Below are the code and all the weights of a small trained network. Each question names an input and a target symbol and asks about switching units off, where a switched-off unit gives its printed mean instead of its output.

import numpy as np


def w(rows, s, z=0):
    codes = np.array(rows[::2]) - 128.0
    scale = np.full(codes.shape[1], s)
    scale[-1] = z or s
    return codes * scale


def norm(h):
    return h / np.sqrt((h * h).mean(-1, keepdims=True) + 1e-5)


def f(y):
    return np.maximum(y, 0)


def softmax(a):
    e = np.exp(a - a.max(-1, keepdims=True))
    return e / e.sum(-1, keepdims=True)


def log_softmax(a):
    a = a - a.max(-1, keepdims=True)
    return a - np.log(np.exp(a).sum(-1, keepdims=True))


def net(x, mask):
    ids = ['ΔΘΨΩβεζσ'.index(c) for c in x.split()]
    T = len(ids)
    res = E[ids] + P[:T]
    u = 0
    for l in range(2):
        q, k, v = (norm(res) @ M[l].T for M in (Q, K, V))
        z = softmax(np.where(np.tri(T) > 0, q @ k.T / 2**0.5, -1e9)) @ v
        res = res + np.where(mask[u], z, O[l][:, -1]) @ O[l][:, :-1]
        u += 1
        y = f(norm(res) @ A[l][:, :-1].T + A[l][:, -1])
        res = res + np.where(mask[u : u + 4], y, B[l][:, -1]) @ B[l][:, :-1]
        u += 4
    return log_softmax(norm(res)[-1] @ U[:, :-1].T + U[:, -1])


Q, K, V, O, A, B = {}, {}, {}, {}, {}, {}
E = w([
[173,102,67,141,146,134],'Δ',
[170,84,137,78,96,179],'Θ',
[142,220,116,135,179,200],'Ψ',
[170,52,162,106,149,127],'Ω',
[84,24,84,120,119,104],'β',
[118,158,140,134,51,89],'ε',
[162,189,159,253,155,123],'ζ',
[130,177,72,75,175,122],'σ',
],0.028)
P = w([
[196,189,130,157,95,196],'0',
[67,77,188,86,103,176],'1',
[12,31,231,75,91,117],'2',
[14,58,225,58,125,50],'3',
[3,73,211,58,143,39],'4',
[28,67,241,55,132,7],'5',
],0.0073)
Q[0] = w([
[127,119,119,75,104,85],'L0H0',
[68,132,180,3,199,115],'L0H0',
],0.012)
K[0] = w([
[123,166,68,9,153,122],'L0H0',
[50,161,124,51,189,2],'L0H0',
],0.0094)
V[0] = w([
[189,68,224,177,206,123],'L0H0',
[204,158,141,8,212,123],'L0H0',
],0.011)
O[0] = w([
[125,70,239,142,184,154,135],'L0H0',
[198,102,97,150,147,248,254],'L0H0',
],0.016,0.0064)
A[0] = w([
[197,188,140,236,88,52,169],'L0N0',
[107,154,107,143,164,156,15],'L0N1',
[117,189,146,225,166,135,52],'L0N2',
[87,6,97,117,163,122,254],'L0N3',
],0.014,0.0062)
B[0] = w([
[5,66,145,211,92,221,178],'L0N0',
[133,250,160,131,139,128,148],'L0N1',
[38,150,158,83,161,135,186],'L0N2',
[155,71,159,57,94,46,254],'L0N3',
],0.013,0.0087)
Q[1] = w([
[37,53,107,19,87,253],'L1H0',
[114,131,242,163,101,34],'L1H0',
],0.0075)
K[1] = w([
[90,193,219,196,223,2],'L1H0',
[5,47,247,149,93,164],'L1H0',
],0.0068)
V[1] = w([
[135,149,112,200,205,89],'L1H0',
[162,149,87,10,200,94],'L1H0',
],0.013)
O[1] = w([
[72,4,85,85,202,155,6],'L1H0',
[183,199,88,9,160,163,39],'L1H0',
],0.018,0.0023)
A[1] = w([
[7,172,102,143,21,184,245],'L1N0',
[133,205,106,240,160,174,64],'L1N1',
[65,141,167,187,205,9,244],'L1N2',
[138,36,216,57,52,117,5],'L1N3',
],0.011,0.0023)
B[1] = w([
[189,133,100,208,121,56,216],'L1N0',
[187,154,91,116,155,67,200],'L1N1',
[6,150,155,129,122,152,235],'L1N2',
[109,172,93,190,215,92,254],'L1N3',
],0.014,0.0073)
U = w([
[177,119,61,225,115,105,2],'Δ',
[172,145,219,135,36,134,53],'Θ',
[93,129,7,125,253,143,142],'Ψ',
[158,111,212,138,219,143,31],'Ω',
[72,163,94,55,146,35,89],'β',
[118,159,84,219,81,40,44],'ε',
[3,49,81,156,161,184,195],'ζ',
[84,105,85,99,73,193,164],'σ',
],0.012,0.0077)

Each question gives the input, a string of symbols that net reads in full, and the target symbol t.
The units are the heads (2 rows each of Q, K, V and O) and the neurons (one row each of A and B). Each row of codes is followed by its name. A weight is (code - 128) times the scale printed after its matrix; where a second scale follows, it is the last column's (O, A, B and U).
mask holds one flag per unit, layer by layer, with each layer's heads first. A switched-off unit (its flag False) gives its mean, the last column of its rows in O or B, instead of its output. The means were averaged over made-up inputs and are rounded, as every weight is.
A unit's drop is (log p(t) with every unit on - log p(t) with that unit switched off) / (log p(t) with every unit on - log p(t) with every unit switched off).
The circuit of an input: a set's keep is (log p(t) with only the set's units on - log p(t) with every unit switched off) / (log p(t) with every unit on - log p(t) with every unit switched off). Starting from all 10 units, units are removed one at a time, each time the one whose removal leaves the highest keep (on an exact tie, the one counted first), for as long as the keep stays at least 0.8.
units of the circuit, in order: the units of the circuit, biggest drop first
unit that matters most: the unit with the biggest drop
top k neurons: the k neurons with the biggest drops, biggest first
k most important neurons of layer l: the k neurons of layer l with the biggest drops, biggest first
drop of u: that unit's drop, to one decimal
input Δ Ω β Θ Δ, target β: unit that matters most -> L0N3
input Ψ β Ω, target β: units of the circuit, in order -> L0H0, L0N3
input Θ σ σ Ω β, target σ: units of the circuit, in order -> L0H0, L1N3
input Ψ ζ σ σ Ω, target σ: 2 most important neurons of layer 0 -> L0N0, L0N2
input Ψ Ψ σ Θ ε, target Δ: units of the circuit, in order -> L0H0, L1N2
input Ψ Ψ Θ, target Ψ: top 3 neurons -> L1N3, L0N3, L0N0
input Ψ β Ψ, target β: top 2 neurons -> L0N0, L1N3
input Ψ Θ ε Ψ, target ε: units of the circuit, in order -> L0H0, L1N0
input Ω Θ Θ, target Ω: top 2 neurons -> L1N3, L1N0
input β Θ ε Ψ Δ, target ε: units of the circuit, in order -> L0N3, L1H0
input Ψ Δ σ σ Ω, target σ: units of the circuit, in order -> L0H0, L1N3
input ζ Ψ Ω ε Θ, target ε: units of the circuit, in order -> L0N0, L1H0
input ε Ω Ψ Ψ Ω Θ, target Ω: top 2 neurons -> L1N3, L0N3
input Θ β Θ, target β: unit that matters most -> L0H0
input Θ ζ Ω σ β, target Ψ: top 2 neurons -> L0N0, L1N3
input ε Ψ β Θ, target β: top 3 neurons -> L0N3, L1N3, L1N0
input ζ Ψ Ψ Θ, target Ψ: drop of L0H0 -> 0.2
input σ Ω Ψ Θ, target σ: drop of L0H0 -> 2.1
input Ψ σ Ψ β, target Ψ: drop of L1N3 -> 0.1
input Ω Ψ β, target β: drop of L0N3 -> 0.3
input Θ Θ Θ, target Θ: units of the circuit, in order -> L1H0
